Below is a small trained network, with its code and all its weights. Each question gives an input and a class and asks what happens when units are switched off, that is, made to give their printed mean instead of their output.

import numpy as np


def w(rows, s, z=0):
    codes = np.array(rows[::2]) - 128.0
    scale = np.full(codes.shape[1], s)
    scale[-1] = z or s
    return codes * scale


def f(y):
    return np.maximum(y, 0)


def log_softmax(a):
    a = a - a.max(-1, keepdims=True)
    return a - np.log(np.exp(a).sum(-1, keepdims=True))


def net(x, mask):
    res = np.array(x, float).reshape(1, 3) / 4 @ E
    y = f(res @ A[0][:, :-1].T + A[0][:, -1])
    res = res + np.where(mask, y, B[0][:, -1]) @ B[0][:, :-1]
    return log_softmax(res[-1] @ U[:, :-1].T + U[:, -1])


A, B = {}, {}
E = w([
[173,126,77,66,97,76,73],'x0',
[139,90,53,80,177,252,180],'x1',
[70,52,123,53,101,79,187],'x2',
],0.023)
A[0] = w([
[245,202,57,155,134,125,81,170],'n0',
[59,125,186,180,128,173,166,254],'n1',
[213,224,150,173,227,195,122,195],'n2',
[235,111,79,75,39,115,88,133],'n3',
[77,116,212,162,163,81,112,183],'n4',
[163,187,193,208,164,130,88,249],'n5',
],0.012,0.0076)
B[0] = w([
[214,180,122,173,42,196,62,235],'n0',
[29,174,132,171,167,108,233,207],'n1',
[148,82,86,240,222,140,133,254],'n2',
[165,71,51,57,93,124,1,218],'n3',
[108,92,208,105,116,16,177,201],'n4',
[192,220,204,98,208,68,62,233],'n5',
],0.011,0.029)
U = w([
[145,200,151,130,190,88,127,101],'0',
[175,210,130,119,77,91,76,127],'1',
[105,112,179,117,68,68,208,210],'2',
[82,67,118,96,57,35,75,115],'3',
[132,139,66,172,213,169,163,13],'4',
[162,114,60,142,130,216,101,253],'5',
[75,89,81,101,131,187,251,29],'6',
[154,32,78,32,165,155,128,124],'7',
],0.014,0.0019)

Each question gives the input, the list of numbers given to net, and the class t.
The units are the neurons (one row each of A and B). Each row of codes is followed by its name. A weight is (code - 128) times the scale printed after its matrix; where a second scale follows, it is the last column's (A, B and U).
mask holds one flag per neuron, in row order. A switched-off neuron (its flag False) gives its mean, the last column of its row in B, instead of its output. The means were averaged over made-up inputs and are rounded, as every weight is.
A unit's drop is (log p(t) with every unit on - log p(t) with that unit switched off) / (log p(t) with every unit on - log p(t) with every unit switched off).
The circuit of an input: a set's keep is (log p(t) with only the set's units on - log p(t) with every unit switched off) / (log p(t) with every unit on - log p(t) with every unit switched off). Starting from all 6 units, units are removed one at a time, each time the one whose removal leaves the highest keep (on an exact tie, the one counted first), for as long as the keep stays at least 0.8.
units of the circuit, in order: the units of the circuit, biggest drop first
top k neurons: the k neurons with the biggest drops, biggest first
drop when u is switched off: that unit's drop, to one decimal
input [-5,1,5], class 6: units of the circuit, in order	[n5]
input [-1,-7,-8], class 0: top 2 neurons	[n2 n5]
input [1,3,-6], class 5: units of the circuit, in order	[n0 n2]
input [-3,-7,1], class 2: top 2 neurons	[n4 n2]
input [0,-8,6], class 2: units of the circuit, in order	[n3 n4]
input [0,-4,-6], class 0: top 2 neurons	[n2 n3]
input [1,1,5], class 7: units of the circuit, in order	[n1 n0]
input [-5,7,1], class 6: top 3 neurons	[n5 n0 n1]
input [5,1,-4], class 5: top 2 neurons	[n4 n2]
input [8,-6,1], class 3: top 2 neurons	[n3 n5]
input [-7,7,1], class 6: top 2 neurons	[n5 n1]
input [1,1,2], class 7: units of the circuit, in order	[n0 n1]
input [-4,0,5], class 2: top 2 neurons	[n2 n4]
input [1,3,-2], class 5: top neuron	[n1]
input [7,1,2], class 7: top 4 neurons	[n4 n5 n3 n1]
input [-3,7,1], class 6: top 2 neurons	[n5 n0]
input [-2,-7,1], class 2: top 2 neurons	[n4 n2]
input [-1,-8,-3], class 0: drop when n5 is switched off	0.2
input [4,3,1], class 7: drop when n2 is switched off	0.3
input [-8,-7,3], class 2: units of the circuit, in order	[n4]
input [-2,-3,5], class 2: drop when n3 is switched off	0.1
input [0,3,3], class 6: drop when n2 is switched off	0.1
